Below is a small trained network, with its code and all its weights. Each question gives an input and a target symbol and asks what happens when units are switched off, that is, made to give their printed mean instead of their output.

import numpy as np


def w(rows, s, z=0):
    codes = np.array(rows[::2]) - 128.0
    scale = np.full(codes.shape[1], s)
    scale[-1] = z or s
    return codes * scale


def f(y):
    return y / 2 * (1 + np.tanh(0.7978845608 * (y + 0.044715 * y**3)))


def softmax(a):
    e = np.exp(a - a.max(-1, keepdims=True))
    return e / e.sum(-1, keepdims=True)


def log_softmax(a):
    a = a - a.max(-1, keepdims=True)
    return a - np.log(np.exp(a).sum(-1, keepdims=True))


def net(x, mask):
    ids = ['αεηθμτφ'.index(c) for c in x.split()]
    T = len(ids)
    res = E[ids] + P[:T]
    u = 0
    for l in range(2):
        r = res
        for j in range(3):
            rows = slice(2 * j, 2 * j + 2)
            q, k, v = (r @ M[l][rows].T for M in (Q, K, V))
            z = softmax(np.where(np.tri(T) > 0, q @ k.T / 2**0.5, -1e9)) @ v
            o = O[l][rows]
            res = res + np.where(mask[u + j], z, o[:, -1]) @ o[:, :-1]
        u += 3
        y = f(res @ A[l][:, :-1].T + A[l][:, -1])
        res = res + np.where(mask[u : u + 8], y, B[l][:, -1]) @ B[l][:, :-1]
        u += 8
    return log_softmax(res[-1] @ U[:, :-1].T + U[:, -1])


Q, K, V, O, A, B = {}, {}, {}, {}, {}, {}
E = w([
[150,117,247,125,143,112,14,72,82,224,105],'α',
[85,58,43,116,167,179,152,127,25,89,165],'ε',
[116,77,110,217,59,199,180,103,254,117,93],'η',
[118,227,226,192,151,94,159,233,63,127,55],'θ',
[198,180,92,225,83,195,111,96,109,239,155],'μ',
[29,215,110,66,100,28,48,137,185,78,58],'τ',
[171,202,108,104,4,207,80,166,156,106,198],'φ',
],0.0064)
P = w([
[184,126,131,114,30,46,212,130,113,143,221],'0',
[68,132,191,146,2,148,191,84,100,101,133],'1',
[184,95,127,113,98,85,148,188,126,146,193],'2',
[186,125,115,111,108,127,133,171,115,130,150],'3',
[158,142,125,125,132,151,109,157,133,128,139],'4',
[160,162,106,117,134,171,118,135,135,139,95],'5',
[147,170,110,142,146,175,98,130,138,127,102],'6',
[136,189,114,158,153,184,100,126,142,136,88],'7',
[141,185,102,173,160,177,89,120,160,142,67],'8',
[115,202,107,187,154,193,80,127,133,137,74],'9',
],0.0036)
Q[0] = w([
[100,149,28,124,119,129,148,157,179,78,125],'0.h1',
[150,105,137,85,110,97,136,78,170,143,165],'0.h1',
[248,141,129,139,113,225,74,201,71,182,228],'0.h2',
[164,70,52,127,253,66,178,144,110,177,144],'0.h2',
[111,131,151,129,217,99,133,146,84,121,50],'0.h3',
[135,95,84,127,112,111,188,168,227,64,164],'0.h3',
],0.014)
K[0] = w([
[108,87,124,104,100,111,176,118,86,129,168],'0.h1',
[132,158,161,147,107,116,143,161,118,131,127],'0.h1',
[174,207,127,175,2,123,129,111,166,194,160],'0.h2',
[139,157,192,181,136,44,125,90,145,203,75],'0.h2',
[96,133,123,149,165,123,160,143,80,108,101],'0.h3',
[157,162,136,152,97,140,112,116,219,158,101],'0.h3',
],0.02)
V[0] = w([
[131,42,95,107,247,230,2,104,93,90,121],'0.h1',
[187,132,213,184,79,110,16,92,198,185,118],'0.h1',
[84,71,82,110,151,149,170,129,58,86,176],'0.h2',
[129,186,86,147,149,211,29,162,212,119,107],'0.h2',
[150,191,121,149,127,111,128,205,158,144,77],'0.h3',
[147,174,234,136,95,76,124,125,140,143,89],'0.h3',
],0.0092)
O[0] = w([
[14,208,157,103,230,168,163,41,215,117,143,83],'0.h1',
[192,188,110,45,104,104,254,77,72,161,170,255],'0.h1',
[160,161,112,90,170,65,187,99,65,151,202,88],'0.h2',
[159,73,153,45,51,226,129,157,124,113,66,134],'0.h2',
[81,151,138,99,99,104,196,92,87,168,118,124],'0.h3',
[83,116,116,65,76,145,129,100,21,106,145,155],'0.h3',
],0.0044)
A[0] = w([
[102,108,125,204,110,156,186,121,218,100,68,216],'0.n1',
[95,120,110,71,71,84,130,153,216,100,122,201],'0.n2',
[132,185,197,182,121,157,50,154,246,155,76,119],'0.n3',
[66,130,170,156,199,169,54,111,217,94,58,2],'0.n4',
[112,93,39,125,133,168,160,98,88,113,130,124],'0.n5',
[142,113,183,129,136,118,119,150,97,105,79,132],'0.n6',
[127,139,66,78,193,95,126,138,136,122,156,41],'0.n7',
[141,106,195,106,161,121,61,116,97,180,123,215],'0.n8',
],0.012,0.00094)
B[0] = w([
[104,169,253,105,125,112,98,131,203,217,182,162],'0.n1',
[126,120,248,95,47,163,74,35,128,70,89,141],'0.n2',
[198,153,82,177,121,10,188,71,78,46,123,239],'0.n3',
[181,151,220,130,87,252,5,168,83,132,31,172],'0.n4',
[175,42,133,208,188,82,216,137,177,113,155,160],'0.n5',
[84,93,164,89,123,92,166,180,81,156,100,178],'0.n6',
[134,123,56,109,125,114,159,33,97,104,194,123],'0.n7',
[119,109,150,106,136,78,202,25,57,136,103,254],'0.n8',
],0.007,0.0037)
Q[1] = w([
[183,208,129,187,95,175,144,144,193,120,155],'1.h1',
[166,48,148,172,134,155,196,156,115,90,163],'1.h1',
[143,173,168,196,103,112,198,64,106,113,94],'1.h2',
[135,72,108,83,165,136,175,167,56,182,87],'1.h2',
[134,168,83,142,155,106,168,185,5,119,76],'1.h3',
[160,58,174,211,196,163,152,91,87,142,74],'1.h3',
],0.017)
K[1] = w([
[110,128,129,206,177,198,82,217,162,72,142],'1.h1',
[126,41,108,150,151,169,215,153,67,128,237],'1.h1',
[125,64,94,170,209,254,45,143,63,142,125],'1.h2',
[114,120,62,143,168,67,173,110,170,29,161],'1.h2',
[85,240,57,107,158,159,85,178,22,100,92],'1.h3',
[160,91,157,177,247,243,182,147,154,240,134],'1.h3',
],0.013)
V[1] = w([
[139,109,95,96,183,25,169,88,169,30,156],'1.h1',
[213,139,172,202,137,82,96,124,139,97,23],'1.h1',
[77,93,44,97,96,94,223,107,162,86,160],'1.h2',
[58,54,68,97,194,116,169,143,163,49,182],'1.h2',
[92,82,98,158,211,141,168,138,143,127,124],'1.h3',
[114,11,93,111,58,151,88,110,88,137,181],'1.h3',
],0.011)
O[1] = w([
[30,146,242,187,40,162,131,118,81,115,104,135],'1.h1',
[69,174,162,53,91,130,209,122,128,134,247,210],'1.h1',
[167,140,83,52,172,43,125,138,193,109,163,137],'1.h2',
[181,129,61,9,115,161,148,166,158,81,189,26],'1.h2',
[124,98,127,154,120,140,113,139,54,255,143,2],'1.h3',
[195,169,146,73,214,234,170,96,93,116,165,177],'1.h3',
],0.0047,0.004)
A[1] = w([
[101,169,176,193,147,149,162,242,108,146,81,199],'1.n1',
[137,71,112,254,70,152,158,133,138,146,121,121],'1.n2',
[179,149,79,67,84,198,115,182,154,102,170,90],'1.n3',
[28,55,131,166,92,135,52,148,169,170,123,9],'1.n4',
[152,136,142,82,136,148,158,133,213,212,214,224],'1.n5',
[212,76,9,150,203,108,124,138,136,167,136,186],'1.n6',
[195,97,88,130,84,193,71,149,249,115,134,56],'1.n7',
[169,137,103,28,57,190,83,99,140,90,130,155],'1.n8',
],0.0098,0.0013)
B[1] = w([
[130,120,53,101,102,30,127,174,169,105,141,254],'1.n1',
[123,125,128,78,182,215,129,129,179,113,178,241],'1.n2',
[166,110,114,200,131,140,125,34,110,178,125,229],'1.n3',
[163,73,113,61,186,112,67,132,2,210,144,181],'1.n4',
[89,169,169,60,123,156,126,73,208,73,140,226],'1.n5',
[99,136,162,238,191,150,153,203,115,86,100,235],'1.n6',
[112,179,71,87,75,63,173,80,128,150,170,180],'1.n7',
[100,97,108,161,84,186,93,205,167,174,125,250],'1.n8',
],0.0099,0.005)
U = w([
[125,76,107,69,149,174,77,161,94,156,163,75],'α',
[125,124,198,144,126,102,130,7,1,152,47,249],'ε',
[92,112,208,94,26,236,74,211,129,78,50,100],'η',
[110,144,48,105,82,40,161,205,118,71,102,185],'θ',
[81,183,121,24,120,159,151,70,181,106,197,56],'μ',
[160,137,18,183,35,179,126,77,129,198,154,20],'τ',
[104,154,124,204,206,196,175,159,133,70,142,184],'φ',
],0.003,0.0017)

Each question gives the input, a string of symbols that net reads in full, and the target symbol t.
The units are the heads (2 rows each of Q, K, V and O) and the neurons (one row each of A and B). Each row of codes is followed by its name. A weight is (code - 128) times the scale printed after its matrix; where a second scale follows, it is the last column's (O, A, B and U).
mask holds one flag per unit, layer by layer, with each layer's heads first. A switched-off unit (its flag False) gives its mean, the last column of its rows in O or B, instead of its output. The means were averaged over made-up inputs and are rounded, as every weight is.
A unit's drop is (log p(t) with every unit on - log p(t) with that unit switched off) / (log p(t) with every unit on - log p(t) with every unit switched off).
The circuit of an input: a set's keep is (log p(t) with only the set's units on - log p(t) with every unit switched off) / (log p(t) with every unit on - log p(t) with every unit switched off). Starting from the 12 units with the biggest drops (on a tie, the unit counted first), units are removed one at a time, each time the one whose removal leaves the highest keep (on an exact tie, the one counted first), for as long as the keep stays at least 0.8.
circuit, biggest first: the units of the circuit, biggest drop first
most important unit: the unit with the biggest drop
k most important neurons: the k neurons with the biggest drops, biggest first
k most important neurons of layer l: the k neurons of layer l with the biggest drops, biggest first
drop when u is switched off: that unit's drop, to one decimal
input θ φ α α μ ε α τ, target ε: 3 most important neurons of layer 0 : 0.n7; 0.n2; 0.n5
input η α θ α α ε τ ε θ, target θ: circuit, biggest first : 1.n1; 0.h1; 0.n4; 1.h3
input φ θ ε θ, target φ: most important unit : 1.h2
input τ θ α θ α, target ε: circuit, biggest first : 0.n8; 1.h2
input α θ α α τ ε α θ ε, target α: 4 most important neurons : 1.n4; 0.n8; 0.n5; 1.n2
input α α α τ, target η: circuit, biggest first : 0.n2; 1.n8; 0.h2
input τ θ μ, target φ: 2 most important neurons of layer 0 : 0.n3; 0.n2
input τ α α α θ α ε θ θ, target μ: circuit, biggest first : 1.h2; 0.n5; 1.n5; 1.h1
input θ α θ α μ α α μ μ ε, target φ: circuit, biggest first : 1.n6; 0.n5; 1.h2
input ε θ μ α α α θ α θ, target μ: 4 most important neurons of layer 0 : 0.n7; 0.n5; 0.n4; 0.n3
input τ α θ α μ, target φ: 4 most important neurons : 1.n6; 0.n3; 0.n5; 0.n2
input α μ θ η τ α η μ η, target μ: circuit, biggest first : 0.n1; 1.n5
input α θ φ, target τ: 2 most important neurons : 1.n3; 0.n2
input α θ ε α θ α η μ, target τ: 3 most important neurons of layer 0 : 0.n3; 0.n5; 0.n8
input α μ α α α φ μ τ α η, target μ: 3 most important neurons : 0.n1; 0.n8; 1.n5
input θ ε α α η θ α α τ ε, target α: 2 most important neurons : 0.n5; 1.n4
input θ θ α θ α ε η, target α: 3 most important neurons : 1.n4; 1.n2; 0.n5
input η μ ε μ θ α μ α θ α, target θ: most important unit : 0.n3
input α η ε α α α φ, target η: 2 most important neurons of layer 1 : 1.n8; 1.n3
input ε θ ε φ η α τ, target η: 4 most important neurons : 0.n3; 0.n4; 1.n8; 0.n2
input η φ φ ε α, target μ: 2 most important neurons : 0.n8; 1.n5
input α η α ε η θ μ, target τ: 3 most important neurons of layer 0 : 0.n3; 0.n5; 0.n1
input α ε α η α α, target μ: most important neuron : 1.n5
input ε α τ α θ η α, target θ: 2 most important neurons : 0.n3; 0.n7
input ε θ α η θ α α α α φ, target η: 2 most important neurons : 0.n2; 0.n3
input μ μ η α α ε μ τ, target ε: 2 most important neurons of layer 0 : 0.n2; 0.n7
input α μ τ τ θ φ, target τ: drop when 0.n8 is switched off : 0.2
input ε α α θ η, target α: drop when 1.h3 is switched off : 0.3
input α θ α ε τ α, target φ: drop when 0.h3 is switched off : 0.9
